Below is a small trained network, with its code and all its weights. Each question gives an input and a class and asks what happens when units are switched off, that is, made to give their printed mean instead of their output.

import numpy as np


def w(rows, s, z=0):
    codes = np.array(rows[::2]) - 128.0
    scale = np.full(codes.shape[1], s)
    scale[-1] = z or s
    return codes * scale


def norm(h):
    return h / np.sqrt((h * h).mean(-1, keepdims=True) + 1e-5)


def f(y):
    return y / 2 * (1 + np.tanh(0.7978845608 * (y + 0.044715 * y**3)))


def log_softmax(a):
    a = a - a.max(-1, keepdims=True)
    return a - np.log(np.exp(a).sum(-1, keepdims=True))


def net(x, mask):
    res = np.array(x, float).reshape(1, 3) / 4 @ E
    u = 0
    for l in range(3):
        y = f(norm(res) @ A[l][:, :-1].T + A[l][:, -1])
        res = res + np.where(mask[u : u + 8], y, B[l][:, -1]) @ B[l][:, :-1]
        u += 8
    return log_softmax(norm(res)[-1] @ U[:, :-1].T + U[:, -1])


A, B = {}, {}
E = w([
[99,114,50,63,64,106,19,211,82,194,12],'x0',
[215,73,111,2,73,106,108,191,69,13,175],'x1',
[67,184,104,234,120,93,49,176,187,33,108],'x2',
],0.0088)
A[0] = w([
[122,131,133,88,134,121,86,113,151,137,102,121],'0.n0',
[146,133,118,106,134,195,139,119,133,146,113,108],'0.n1',
[110,105,136,98,123,173,126,91,187,103,111,82],'0.n2',
[127,138,122,143,100,216,132,160,87,110,145,94],'0.n3',
[247,210,68,136,196,14,175,115,102,146,74,96],'0.n4',
[122,130,132,196,105,164,134,140,102,153,139,99],'0.n5',
[128,132,123,139,126,134,136,138,114,127,131,3],'0.n6',
[166,155,102,140,169,133,117,114,151,94,70,108],'0.n7',
],0.015,0.0062)
B[0] = w([
[139,142,124,142,140,128,148,133,118,125,140,226],'0.n0',
[106,122,132,133,122,132,117,138,134,126,138,228],'0.n1',
[143,141,113,137,137,134,133,145,112,132,121,121],'0.n2',
[131,128,125,119,146,121,123,121,153,133,122,129],'0.n3',
[117,126,130,132,123,137,122,131,131,127,135,127],'0.n4',
[138,125,125,103,133,113,122,123,145,115,125,253],'0.n5',
[155,139,120,136,97,252,85,96,126,154,66,72],'0.n6',
[114,117,132,123,125,141,127,137,127,137,145,201],'0.n7',
],0.04,0.003)
A[1] = w([
[137,97,144,64,118,236,156,87,114,253,116,16],'1.n0',
[104,158,117,209,105,193,36,137,171,70,80,31],'1.n1',
[98,111,144,123,86,168,100,129,122,110,148,72],'1.n2',
[124,154,68,119,117,182,79,178,108,221,28,71],'1.n3',
[157,160,91,134,122,163,116,158,101,158,48,49],'1.n4',
[115,147,117,158,169,163,113,76,195,229,34,36],'1.n5',
[102,152,129,156,157,164,106,84,193,192,89,2],'1.n6',
[103,104,138,134,143,36,146,157,120,149,158,156],'1.n7',
],0.014,0.0028)
B[1] = w([
[2,72,127,140,58,197,131,205,92,128,204,174],'1.n0',
[33,49,140,125,75,198,140,194,72,145,190,166],'1.n1',
[135,175,83,110,121,102,162,115,107,115,106,130],'1.n2',
[240,118,125,223,202,107,109,132,82,178,137,175],'1.n3',
[161,102,106,174,134,54,62,114,64,166,145,144],'1.n4',
[105,212,102,26,124,82,195,87,223,89,117,188],'1.n5',
[152,167,141,22,168,71,170,134,200,49,96,177],'1.n6',
[93,145,106,108,103,146,121,104,102,213,56,255],'1.n7',
],0.011,0.014)
A[2] = w([
[142,124,169,138,72,189,81,23,115,127,24,122],'2.n0',
[68,119,146,114,95,161,149,144,154,87,167,133],'2.n1',
[85,81,155,142,136,193,132,193,132,134,148,77],'2.n2',
[201,113,128,166,155,107,50,121,135,176,126,93],'2.n3',
[61,144,124,216,109,141,60,160,168,72,102,50],'2.n4',
[201,163,181,253,182,197,198,32,140,134,150,5],'2.n5',
[119,202,91,129,126,180,177,127,156,170,101,109],'2.n6',
[217,86,124,23,81,166,43,135,144,22,79,66],'2.n7',
],0.017,0.0025)
B[2] = w([
[149,107,109,195,98,189,97,89,150,78,109,145],'2.n0',
[155,125,104,149,131,105,85,149,94,173,108,254],'2.n1',
[105,125,154,159,98,174,132,120,150,76,173,227],'2.n2',
[175,153,137,166,174,140,165,128,103,128,118,173],'2.n3',
[117,83,158,66,84,190,176,103,100,158,187,179],'2.n4',
[193,151,60,192,174,95,95,200,23,214,50,185],'2.n5',
[182,110,163,132,130,134,103,109,140,47,140,221],'2.n6',
[92,195,147,112,181,84,154,77,251,106,92,193],'2.n7',
],0.015,0.011)
U = w([
[123,193,158,39,173,47,181,92,226,97,125,229],'0',
[42,56,167,135,40,215,142,173,61,164,254,141],'1',
[241,149,107,226,199,98,138,167,2,201,112,207],'2',
[181,101,139,164,78,183,81,58,121,66,87,11],'3',
],0.011,0.0011)

Each question gives the input, the list of numbers given to net, and the class t.
The units are the neurons (one row each of A and B). Each row of codes is followed by its name. A weight is (code - 128) times the scale printed after its matrix; where a second scale follows, it is the last column's (A, B and U).
mask holds one flag per neuron, layer by layer. A switched-off neuron (its flag False) gives its mean, the last column of its row in B, instead of its output. The means were averaged over made-up inputs and are rounded, as every weight is.
A unit's drop is (log p(t) with every unit on - log p(t) with that unit switched off) / (log p(t) with every unit on - log p(t) with every unit switched off).
The circuit of an input: a set's keep is (log p(t) with only the set's units on - log p(t) with every unit switched off) / (log p(t) with every unit on - log p(t) with every unit switched off). Starting from the 12 units with the biggest drops (on a tie, the unit counted first), units are removed one at a time, each time the one whose removal leaves the highest keep (on an exact tie, the one counted first), for as long as the keep stays at least 0.8.
units of the circuit, in order: the units of the circuit, biggest drop first
most important unit: the unit with the biggest drop
top k neurons: the k neurons with the biggest drops, biggest first
top k neurons in layer l: the k neurons of layer l with the biggest drops, biggest first
drop of u: that unit's drop, to one decimal
input [-5,-8,-8], class 0: units of the circuit, in order : [1.n5]
input [-3,-6,-6], class 0: top 3 neurons : [1.n5; 1.n6; 0.n7]
input [-1,6,-7], class 1: top 4 neurons : [1.n0; 0.n5; 1.n6; 1.n5]
input [-4,1,-2], class 2: top 3 neurons : [1.n0; 2.n5; 1.n5]
input [8,-8,6], class 0: top 2 neurons in layer 2 : [2.n5; 2.n1]
input [-4,-3,-4], class 1: top 3 neurons : [0.n0; 1.n3; 1.n5]
input [-5,-1,-5], class 1: top 3 neurons : [1.n0; 0.n0; 1.n3]
input [7,-7,-7], class 0: top 4 neurons : [1.n5; 1.n6; 0.n7; 2.n5]
input [-1,-3,2], class 3: top 2 neurons in layer 0 : [0.n5; 0.n3]
input [8,3,-8], class 1: top 2 neurons in layer 0 : [0.n2; 0.n1]
input [7,-7,3], class 0: top 3 neurons : [1.n5; 1.n6; 2.n5]
input [-3,2,4], class 1: top 2 neurons : [1.n5; 1.n6]
input [-8,4,-7], class 2: top 3 neurons : [1.n1; 0.n7; 2.n5]
input [-2,2,-2], class 3: most important unit : 1.n0
input [2,-3,0], class 3: top 2 neurons : [1.n7; 2.n0]
input [-4,3,0], class 2: top 2 neurons in layer 1 : [1.n6; 1.n5]
input [3,4,3], class 0: top 2 neurons : [1.n3; 1.n0]
input [-8,6,-6], class 2: top 2 neurons : [1.n6; 0.n5]
input [-4,-2,0], class 2: top 2 neurons : [2.n5; 1.n5]
input [2,8,-7], class 0: units of the circuit, in order : [2.n7]
input [-6,-3,1], class 2: drop of 2.n5 : 0.4
input [6,-3,-7], class 1: drop of 1.n0 : 3.6
